Here is a tiny trained network, its code and every weight. The questions are about switching its units off for an input and a target symbol, where a switched-off unit gives its printed mean instead of its output.

import numpy as np


def w(rows, s, z=0):
    codes = np.array(rows[::2]) - 128.0
    scale = np.full(codes.shape[1], s)
    scale[-1] = z or s
    return codes * scale


def f(y):
    return np.maximum(y, 0)


def softmax(a):
    e = np.exp(a - a.max(-1, keepdims=True))
    return e / e.sum(-1, keepdims=True)


def log_softmax(a):
    a = a - a.max(-1, keepdims=True)
    return a - np.log(np.exp(a).sum(-1, keepdims=True))


def net(x, mask):
    ids = ['ΓΔΘΞαβεζημπσφψω'.index(c) for c in x.split()]
    T = len(ids)
    res = E[ids] + P[:T]
    u = 0
    for l in range(2):
        q, k, v = (res @ M[l].T for M in (Q, K, V))
        z = softmax(np.where(np.tri(T) > 0, q @ k.T / 2**0.5, -1e9)) @ v
        res = res + np.where(mask[u], z, O[l][:, -1]) @ O[l][:, :-1]
        u += 1
        y = f(res @ A[l][:, :-1].T + A[l][:, -1])
        res = res + np.where(mask[u : u + 16], y, B[l][:, -1]) @ B[l][:, :-1]
        u += 16
    return log_softmax(res[-1] @ U[:, :-1].T + U[:, -1])


Q, K, V, O, A, B = {}, {}, {}, {}, {}, {}
E = w([
[179,158,199,150],'Γ',
[182,156,195,160],'Δ',
[186,157,229,147],'Θ',
[134,160,142,117],'Ξ',
[188,154,174,177],'α',
[223,83,120,145],'β',
[163,142,140,232],'ε',
[113,132,146,120],'ζ',
[106,144,121,124],'η',
[138,96,199,197],'μ',
[74,113,178,183],'π',
[141,92,51,211],'σ',
[126,97,163,97],'φ',
[126,104,32,113],'ψ',
[116,84,104,9],'ω',
],0.012)
P = w([
[238,254,115,133],'0',
[198,242,130,137],'1',
[179,226,123,136],'2',
[168,203,132,136],'3',
[160,181,139,146],'4',
[150,159,140,150],'5',
[139,138,144,152],'6',
[129,117,146,154],'7',
[119,98,148,154],'8',
[109,79,150,156],'9',
[102,59,152,156],'10',
[89,38,149,160],'11',
[94,22,150,159],'12',
[87,3,153,158],'13',
],0.0082)
Q[0] = w([
[91,131,177,196],'L0H1',
[68,160,2,2],'L0H1',
],0.0093)
K[0] = w([
[72,82,150,151],'L0H1',
[182,245,141,122],'L0H1',
],0.011)
V[0] = w([
[195,190,139,75],'L0H1',
[79,3,119,113],'L0H1',
],0.006)
O[0] = w([
[192,81,125,2,175],'L0H1',
[20,227,133,133,2],'L0H1',
],0.0061,0.0032)
A[0] = w([
[125,5,174,156,177],'L0N1',
[154,102,27,170,90],'L0N2',
[136,159,11,163,103],'L0N3',
[138,244,161,150,94],'L0N4',
[132,156,127,45,52],'L0N5',
[112,78,95,109,253],'L0N6',
[128,95,160,91,96],'L0N7',
[104,206,113,116,202],'L0N8',
[116,255,171,159,162],'L0N9',
[144,40,107,29,195],'L0N10',
[183,136,118,118,32],'L0N11',
[140,207,130,155,130],'L0N12',
[106,175,182,133,162],'L0N13',
[113,217,169,137,125],'L0N14',
[107,200,168,129,191],'L0N15',
[199,101,172,179,179],'L0N16',
],0.0096,0.0027)
B[0] = w([
[185,15,166,192,213],'L0N1',
[201,116,59,176,151],'L0N2',
[210,154,66,85,141],'L0N3',
[89,162,41,176,159],'L0N4',
[193,165,184,43,137],'L0N5',
[71,63,73,67,158],'L0N6',
[148,144,189,92,143],'L0N7',
[123,128,224,124,130],'L0N8',
[114,193,8,197,170],'L0N9',
[169,119,118,1,180],'L0N10',
[200,160,124,129,159],'L0N11',
[123,206,58,130,151],'L0N12',
[148,111,44,167,159],'L0N13',
[128,147,52,154,149],'L0N14',
[116,137,64,148,155],'L0N15',
[237,125,128,206,254],'L0N16',
],0.0064,0.0081)
Q[1] = w([
[119,105,211,124],'L1H1',
[90,174,143,10],'L1H1',
],0.014)
K[1] = w([
[106,230,173,188],'L1H1',
[214,255,141,96],'L1H1',
],0.0078)
V[1] = w([
[164,176,12,156],'L1H1',
[161,133,219,172],'L1H1',
],0.011)
O[1] = w([
[26,44,163,230,251],'L1H1',
[149,238,255,187,188],'L1H1',
],0.0076,0.011)
A[1] = w([
[126,208,111,157,60],'L1N1',
[162,252,116,115,112],'L1N2',
[121,176,125,65,109],'L1N3',
[119,98,197,152,97],'L1N4',
[151,109,39,112,132],'L1N5',
[85,159,165,167,103],'L1N6',
[155,102,110,139,165],'L1N7',
[68,138,46,125,56],'L1N8',
[172,187,129,131,252],'L1N9',
[161,121,184,79,117],'L1N10',
[57,91,125,157,77],'L1N11',
[96,188,64,160,175],'L1N12',
[85,186,114,151,255],'L1N13',
[115,189,187,145,46],'L1N14',
[151,207,84,144,206],'L1N15',
[137,87,106,46,119],'L1N16',
],0.012,0.006)
B[1] = w([
[81,81,165,151,164],'L1N1',
[88,180,136,8,176],'L1N2',
[104,72,184,163,131],'L1N3',
[149,180,106,121,255],'L1N4',
[125,170,71,143,164],'L1N5',
[94,171,125,169,202],'L1N6',
[167,110,105,120,213],'L1N7',
[200,110,201,169,142],'L1N8',
[145,85,163,104,233],'L1N9',
[117,132,89,56,166],'L1N10',
[134,174,85,84,203],'L1N11',
[48,125,76,40,173],'L1N12',
[71,97,151,133,180],'L1N13',
[126,210,101,158,172],'L1N14',
[99,88,169,105,194],'L1N15',
[73,149,174,148,150],'L1N16',
],0.011)
U = w([
[141,173,116,96,79],'Γ',
[143,175,119,102,70],'Δ',
[141,211,111,96,253],'Θ',
[172,132,129,106,148],'Ξ',
[188,186,124,134,141],'α',
[139,130,158,148,103],'β',
[140,178,132,200,69],'ε',
[147,48,204,123,146],'ζ',
[203,2,165,156,205],'η',
[50,152,204,126,25],'μ',
[45,35,154,159,144],'π',
[31,213,51,132,27],'σ',
[72,62,181,65,182],'φ',
[147,81,34,143,101],'ψ',
[117,163,51,58,152],'ω',
],0.0094,0.0043)

Each question gives the input, a string of symbols that net reads in full, and the target symbol t.
The units are the heads (2 rows each of Q, K, V and O) and the neurons (one row each of A and B). Each row of codes is followed by its name. A weight is (code - 128) times the scale printed after its matrix; where a second scale follows, it is the last column's (O, A, B and U).
mask holds one flag per unit, layer by layer, with each layer's heads first. A switched-off unit (its flag False) gives its mean, the last column of its rows in O or B, instead of its output. The means were averaged over made-up inputs and are rounded, as every weight is.
A unit's drop is (log p(t) with every unit on - log p(t) with that unit switched off) / (log p(t) with every unit on - log p(t) with every unit switched off).
The circuit of an input: a set's keep is (log p(t) with only the set's units on - log p(t) with every unit switched off) / (log p(t) with every unit on - log p(t) with every unit switched off). Starting from the 12 units with the biggest drops (on a tie, the unit counted first), units are removed one at a time, each time the one whose removal leaves the highest keep (on an exact tie, the one counted first), for as long as the keep stays at least 0.8.
circuit, biggest first: the units of the circuit, biggest drop first
unit that matters most: the unit with the biggest drop
top k neurons: the k neurons with the biggest drops, biggest first
top k neurons in layer l: the k neurons of layer l with the biggest drops, biggest first
input Γ Θ η Θ Θ Ξ α ζ ω ε, target ω: unit that matters most : L0H1
input ψ σ ψ β α π π π φ β ω η α Θ, target η: circuit, biggest first : L0N1, L1N2
input α Θ φ ζ Θ ε σ β σ σ φ Ξ ω, target φ: top 2 neurons in layer 0 : L0N10, L0N6
input η ω α ω Γ μ π ε β μ Θ φ η Θ, target φ: top 3 neurons : L0N9, L1N2, L1N15
input η η Ξ β π φ ψ α ε ζ α η σ, target ψ: top 2 neurons in layer 1 : L1N11, L1N5
input μ Ξ Ξ φ η Δ, target φ: top 3 neurons : L0N9, L1N2, L0N4
input π ε ψ α ε Θ Θ Θ π Θ Δ, target π: top 3 neurons : L0N16, L1N13, L0N9
input Θ π Θ Ξ π ω Θ Γ, target ω: top 2 neurons : L0N9, L0N6
input σ α μ Ξ Θ Γ η η μ Θ, target μ: top 2 neurons in layer 0 : L0N1, L0N10
input π α η η η η σ ε, target σ: top 2 neurons : L1N11, L1N12
input σ Θ ε ζ ψ η φ ω Ξ ω ω Δ, target ω: top 2 neurons in layer 0 : L0N10, L0N6
input Ξ ε Ξ μ η Θ φ β Γ, target φ: top 2 neurons : L1N2, L0N9
input φ φ ε Δ ζ μ ζ Γ ζ ε ω ε η Δ, target η: top 3 neurons in layer 0 : L0N10, L0N1, L0N16
input φ ε Ξ, target φ: unit that matters most : L0N1
input Ξ σ η π π η ψ β Θ, target ψ: top 3 neurons : L0N6, L0N9, L0N16
input ω η Θ ε β η ζ Ξ φ ε α, target φ: top 2 neurons : L1N2, L0N9
input ψ ζ ψ ε φ Ξ ε, target φ: top 3 neurons in layer 1 : L1N2, L1N15, L1N12
input ε Θ η ε β η η Δ ζ Θ ε Θ, target ε: top 3 neurons : L0N10, L0N1, L1N14
input φ ε ε α ψ, target ψ: top 2 neurons : L1N5, L0N2
input η ω μ ψ μ Θ α α Δ ω Θ, target ω: top neuron in layer 1 : L1N5
input φ η ε ω, target φ: top 2 neurons in layer 0 : L0N10, L0N5
input Γ η α β μ Θ μ η Ξ ψ Θ Θ, target ψ: top 2 neurons in layer 0 : L0N6, L0N9
input Θ ζ α Δ η φ σ Γ Γ ε Δ, target ε: top 2 neurons in layer 0 : L0N10, L0N3
